Below are the code and all the weights of a small trained network. Each question names an input and a target symbol and asks about switching units off, where a switched-off unit gives its printed mean instead of its output.

import numpy as np


def w(rows, s, z=0):
    codes = np.array(rows[::2]) - 128.0
    scale = np.full(codes.shape[1], s)
    scale[-1] = z or s
    return codes * scale


def f(y):
    return y / 2 * (1 + np.tanh(0.7978845608 * (y + 0.044715 * y**3)))


def softmax(a):
    e = np.exp(a - a.max(-1, keepdims=True))
    return e / e.sum(-1, keepdims=True)


def log_softmax(a):
    a = a - a.max(-1, keepdims=True)
    return a - np.log(np.exp(a).sum(-1, keepdims=True))


def net(x, mask):
    ids = ['ΔΘΞΦΩβγεζλμπστψ'.index(c) for c in x.split()]
    T = len(ids)
    res = E[ids] + P[:T]
    q, k, v = (res @ M[0].T for M in (Q, K, V))
    z = softmax(np.where(np.tri(T) > 0, q @ k.T / 3**0.5, -1e9)) @ v
    res = res + np.where(mask[0], z, O[0][:, -1]) @ O[0][:, :-1]
    y = f(res @ A[0][:, :-1].T + A[0][:, -1])
    res = res + np.where(mask[1:17], y, B[0][:, -1]) @ B[0][:, :-1]
    return log_softmax(res[-1] @ U[:, :-1].T + U[:, -1])


Q, K, V, O, A, B = {}, {}, {}, {}, {}, {}
E = w([
[120,118,168,73],'Δ',
[152,135,138,234],'Θ',
[164,129,114,77],'Ξ',
[97,104,192,163],'Φ',
[169,162,197,141],'Ω',
[153,183,113,197],'β',
[38,119,188,136],'γ',
[46,174,113,193],'ε',
[90,163,133,86],'ζ',
[139,131,63,159],'λ',
[206,106,173,189],'μ',
[140,149,163,79],'π',
[106,142,255,141],'σ',
[117,183,70,235],'τ',
[55,43,148,179],'ψ',
],0.022)
P = w([
[73,83,7,27],'0',
[100,90,4,78],'1',
[125,81,12,108],'2',
[127,88,31,116],'3',
[150,65,21,138],'4',
[116,83,43,144],'5',
[122,80,33,162],'6',
[121,84,35,170],'7',
[120,73,29,176],'8',
[124,81,33,188],'9',
[99,83,37,194],'10',
[117,85,42,193],'11',
[123,93,48,189],'12',
],0.0024)
Q[0] = w([
[161,73,108,137],'head 0',
[134,149,40,127],'head 0',
[129,172,213,251],'head 0',
],0.028)
K[0] = w([
[219,129,133,140],'head 0',
[143,145,32,128],'head 0',
[83,38,171,249],'head 0',
],0.021)
V[0] = w([
[141,126,86,181],'head 0',
[124,3,58,101],'head 0',
[178,111,78,142],'head 0',
],0.0068)
O[0] = w([
[135,68,112,182,160],'head 0',
[212,2,143,48,249],'head 0',
[188,102,90,207,17],'head 0',
],0.0056,0.0014)
A[0] = w([
[215,80,70,58,99],'neuron 0',
[175,184,69,39,3],'neuron 1',
[147,150,155,176,70],'neuron 2',
[137,233,115,75,124],'neuron 3',
[179,250,93,118,77],'neuron 4',
[97,108,65,124,178],'neuron 5',
[112,189,152,133,108],'neuron 6',
[82,109,74,81,112],'neuron 7',
[103,150,138,105,148],'neuron 8',
[143,214,43,197,87],'neuron 9',
[109,95,7,64,86],'neuron 10',
[157,181,48,135,49],'neuron 11',
[106,151,163,134,179],'neuron 12',
[187,148,141,174,182],'neuron 13',
[144,70,179,157,151],'neuron 14',
[161,34,105,82,199],'neuron 15',
],0.014,0.0048)
B[0] = w([
[118,37,124,196,176],'neuron 0',
[239,125,109,183,155],'neuron 1',
[171,156,66,142,166],'neuron 2',
[219,99,66,185,200],'neuron 3',
[8,194,220,157,179],'neuron 4',
[196,127,161,115,172],'neuron 5',
[148,133,172,78,177],'neuron 6',
[68,211,110,59,152],'neuron 7',
[121,88,129,90,165],'neuron 8',
[151,30,108,124,254],'neuron 9',
[91,249,159,91,156],'neuron 10',
[47,177,161,81,167],'neuron 11',
[177,81,194,113,193],'neuron 12',
[38,198,114,88,220],'neuron 13',
[143,117,164,190,223],'neuron 14',
[112,174,48,67,227],'neuron 15',
],0.017,0.0069)
U = w([
[128,100,100,77,199],'Δ',
[111,84,88,223,170],'Θ',
[161,156,49,158,47],'Ξ',
[105,101,173,212,192],'Φ',
[101,226,194,164,96],'Ω',
[38,164,170,168,78],'β',
[78,105,182,82,55],'γ',
[127,10,118,141,36],'ε',
[152,221,151,106,93],'ζ',
[80,183,101,82,74],'λ',
[109,183,123,219,197],'μ',
[197,117,121,206,105],'π',
[155,132,194,138,55],'σ',
[61,45,112,146,45],'τ',
[120,105,108,129,250],'ψ',
],0.011)

Each question gives the input, a string of symbols that net reads in full, and the target symbol t.
The units are the heads (3 rows each of Q, K, V and O) and the neurons (one row each of A and B). Each row of codes is followed by its name. A weight is (code - 128) times the scale printed after its matrix; where a second scale follows, it is the last column's (O, A, B and U).
mask holds one flag per unit, heads first, then neurons. A switched-off unit (its flag False) gives its mean, the last column of its rows in O or B, instead of its output. The means were averaged over made-up inputs and are rounded, as every weight is.
A unit's drop is (log p(t) with every unit on - log p(t) with that unit switched off) / (log p(t) with every unit on - log p(t) with every unit switched off).
The circuit of an input: a set's keep is (log p(t) with only the set's units on - log p(t) with every unit switched off) / (log p(t) with every unit on - log p(t) with every unit switched off). Starting from the 12 units with the biggest drops (on a tie, the unit counted first), units are removed one at a time, each time the one whose removal leaves the highest keep (on an exact tie, the one counted first), for as long as the keep stays at least 0.8.
circuit, biggest first: the units of the circuit, biggest drop first
unit that matters most: the unit with the biggest drop
k most important neurons: the k neurons with the biggest drops, biggest first
drop when u is switched off: that unit's drop, to one decimal
input γ σ σ ψ, target Φ: 3 most important neurons	(neuron 15; neuron 13; neuron 9)
input ζ Ω ζ ε π π τ π, target π: circuit, biggest first	(neuron 3; neuron 13; head 0)
input π τ μ ψ β γ σ Δ Θ μ, target Θ: circuit, biggest first	(neuron 0; head 0; neuron 14; neuron 15)
input λ π Φ Φ τ Ω, target Ω: 2 most important neurons	(neuron 9; neuron 4)
input Ξ μ β π μ λ ζ ζ, target ζ: 3 most important neurons	(neuron 9; neuron 7; neuron 0)
input σ ζ λ ζ γ β β, target β: circuit, biggest first	(neuron 4; neuron 13)
input σ τ Ω, target Ω: 2 most important neurons	(neuron 4; neuron 6)
input ψ Θ Δ Ω Δ γ μ, target Θ: unit that matters most	neuron 0
input Φ τ ζ π μ π β, target β: 2 most important neurons	(neuron 4; neuron 13)
input ζ Φ λ β ψ ψ Δ γ Ξ, target Ξ: 3 most important neurons	(neuron 15; neuron 0; neuron 1)
input β Ξ Δ λ σ Ω β τ ζ Δ σ Ξ, target Ξ: drop when neuron 4 is switched off	0.1
input λ σ π τ Δ ε ζ ε, target ε: drop when neuron 15 is switched off	0.0
input γ Ω Ξ π π γ λ σ λ μ σ μ, target μ: drop when neuron 13 is switched off	0.7
input π Δ ζ, target ζ: drop when neuron 9 is switched off	0.4
